Here is a tiny trained network, its code and every weight. The questions are about switching its units off for an input and a class, where a switched-off unit gives its printed mean instead of its output.

import numpy as np


def w(rows, s, z=0):
    codes = np.array(rows[::2]) - 128.0
    scale = np.full(codes.shape[1], s)
    scale[-1] = z or s
    return codes * scale


def norm(h):
    return h / np.sqrt((h * h).mean(-1, keepdims=True) + 1e-5)


def f(y):
    return np.maximum(y, 0)


def log_softmax(a):
    a = a - a.max(-1, keepdims=True)
    return a - np.log(np.exp(a).sum(-1, keepdims=True))


def net(x, mask):
    res = np.array(x, float).reshape(1, 8) / 4 @ E
    u = 0
    for l in range(2):
        y = f(norm(res) @ A[l][:, :-1].T + A[l][:, -1])
        res = res + np.where(mask[u : u + 8], y, B[l][:, -1]) @ B[l][:, :-1]
        u += 8
    return log_softmax(norm(res)[-1] @ U[:, :-1].T + U[:, -1])


A, B = {}, {}
E = w([
[240,163,17,126,166,51,27,18],'x0',
[198,83,89,180,159,175,105,25],'x1',
[59,139,233,141,75,229,179,212],'x2',
[193,122,35,127,165,92,72,49],'x3',
[103,122,166,122,91,144,139,138],'x4',
[114,32,160,183,170,215,177,119],'x5',
[70,10,98,161,201,95,243,164],'x6',
[219,190,164,139,2,220,47,27],'x7',
],0.00099)
A[0] = w([
[79,22,84,147,192,47,217,142,56],'0.n1',
[124,211,212,103,51,125,38,149,172],'0.n2',
[229,184,32,93,142,45,2,49,5],'0.n3',
[82,173,169,74,96,117,146,223,16],'0.n4',
[63,146,202,82,129,78,131,181,43],'0.n5',
[208,175,48,119,166,70,49,32,71],'0.n6',
[73,179,198,126,81,74,147,207,39],'0.n7',
[82,107,167,123,94,171,145,143,123],'0.n8',
],0.0024,0.0019)
B[0] = w([
[65,77,58,131,213,224,167,76,210],'0.n1',
[134,70,103,160,182,155,178,122,235],'0.n2',
[237,220,71,31,165,28,4,36,251],'0.n3',
[102,190,214,45,49,93,100,228,176],'0.n4',
[144,187,180,170,48,154,125,176,172],'0.n5',
[183,204,122,62,53,54,48,164,242],'0.n6',
[133,235,192,87,109,142,126,189,184],'0.n7',
[165,163,121,162,116,105,79,76,179],'0.n8',
],0.0031,0.0029)
A[1] = w([
[50,60,209,163,72,178,208,154,116],'1.n1',
[181,81,142,180,87,203,135,66,38],'1.n2',
[163,106,148,237,53,165,144,73,16],'1.n3',
[216,153,90,97,121,5,34,70,26],'1.n4',
[163,221,187,127,30,140,122,137,71],'1.n5',
[68,213,181,70,67,75,144,253,20],'1.n6',
[49,52,50,134,212,135,205,99,9],'1.n7',
[45,11,29,137,215,130,208,114,6],'1.n8',
],0.0034,0.002)
B[1] = w([
[168,193,54,73,153,51,96,116,212],'1.n1',
[139,69,203,204,78,156,102,163,154],'1.n2',
[161,30,218,205,105,204,82,149,148],'1.n3',
[217,225,27,80,84,64,38,26,254],'1.n4',
[88,68,85,131,196,93,151,112,201],'1.n5',
[52,162,213,193,60,44,216,240,208],'1.n6',
[39,23,85,50,239,230,226,71,184],'1.n7',
[31,51,36,77,241,252,222,62,195],'1.n8',
],0.0033,0.0045)
U = w([
[9,18,31,48,247,236,246,35,86],'0',
[227,217,39,45,68,39,16,3,255],'1',
[193,18,242,227,39,230,61,86,16],'2',
[24,217,230,131,37,22,221,254,156],'3',
],0.0038,0.0027)

Each question gives the input, the list of numbers given to net, and the class t.
The units are the neurons (one row each of A and B). Each row of codes is followed by its name. A weight is (code - 128) times the scale printed after its matrix; where a second scale follows, it is the last column's (A, B and U).
mask holds one flag per neuron, layer by layer. A switched-off neuron (its flag False) gives its mean, the last column of its row in B, instead of its output. The means were averaged over made-up inputs and are rounded, as every weight is.
A unit's drop is (log p(t) with every unit on - log p(t) with that unit switched off) / (log p(t) with every unit on - log p(t) with every unit switched off).
The circuit of an input: a set's keep is (log p(t) with only the set's units on - log p(t) with every unit switched off) / (log p(t) with every unit on - log p(t) with every unit switched off). Starting from the 12 units with the biggest drops (on a tie, the unit counted first), units are removed one at a time, each time the one whose removal leaves the highest keep (on an exact tie, the one counted first), for as long as the keep stays at least 0.8.
units of the circuit, in order: the units of the circuit, biggest drop first
k most important neurons: the k neurons with the biggest drops, biggest first
k most important neurons of layer l: the k neurons of layer l with the biggest drops, biggest first
drop when u is switched off: that unit's drop, to one decimal
input [-2,1,1,0,-5,5,-7,-6], class 3: units of the circuit, in order -> (0.n3 1.n4 1.n8)
input [-4,0,-1,-8,-6,-1,2,8], class 2: 4 most important neurons of layer 0 -> (0.n6 0.n8 0.n2 0.n5)
input [-2,2,-5,1,3,-5,7,2], class 0: units of the circuit, in order -> (0.n1)
input [3,-4,0,-8,-3,1,-6,6], class 2: 4 most important neurons -> (0.n3 0.n2 0.n6 1.n4)
input [5,-8,3,2,5,6,2,-2], class 0: 2 most important neurons -> (0.n1 0.n6)
input [-5,-7,-7,5,4,6,5,8], class 2: 3 most important neurons -> (0.n3 0.n2 0.n1)
input [-5,6,5,7,-3,-8,7,6], class 2: 2 most important neurons of layer 0 -> (0.n3 0.n6)
input [-4,-3,0,5,-5,2,6,6], class 0: 2 most important neurons of layer 0 -> (0.n6 0.n3)
input [-8,4,1,-6,-3,1,-4,6], class 2: 2 most important neurons of layer 1 -> (1.n4 1.n6)
input [-1,-5,5,6,-1,5,-2,3], class 2: drop when 1.n4 is switched off -> 0.1
input [3,-5,3,-6,-8,-3,-7,-7], class 3: drop when 0.n5 is switched off -> 0.0
input [-4,4,-6,-5,-1,-6,0,-7], class 0: drop when 0.n1 is switched off -> 0.2
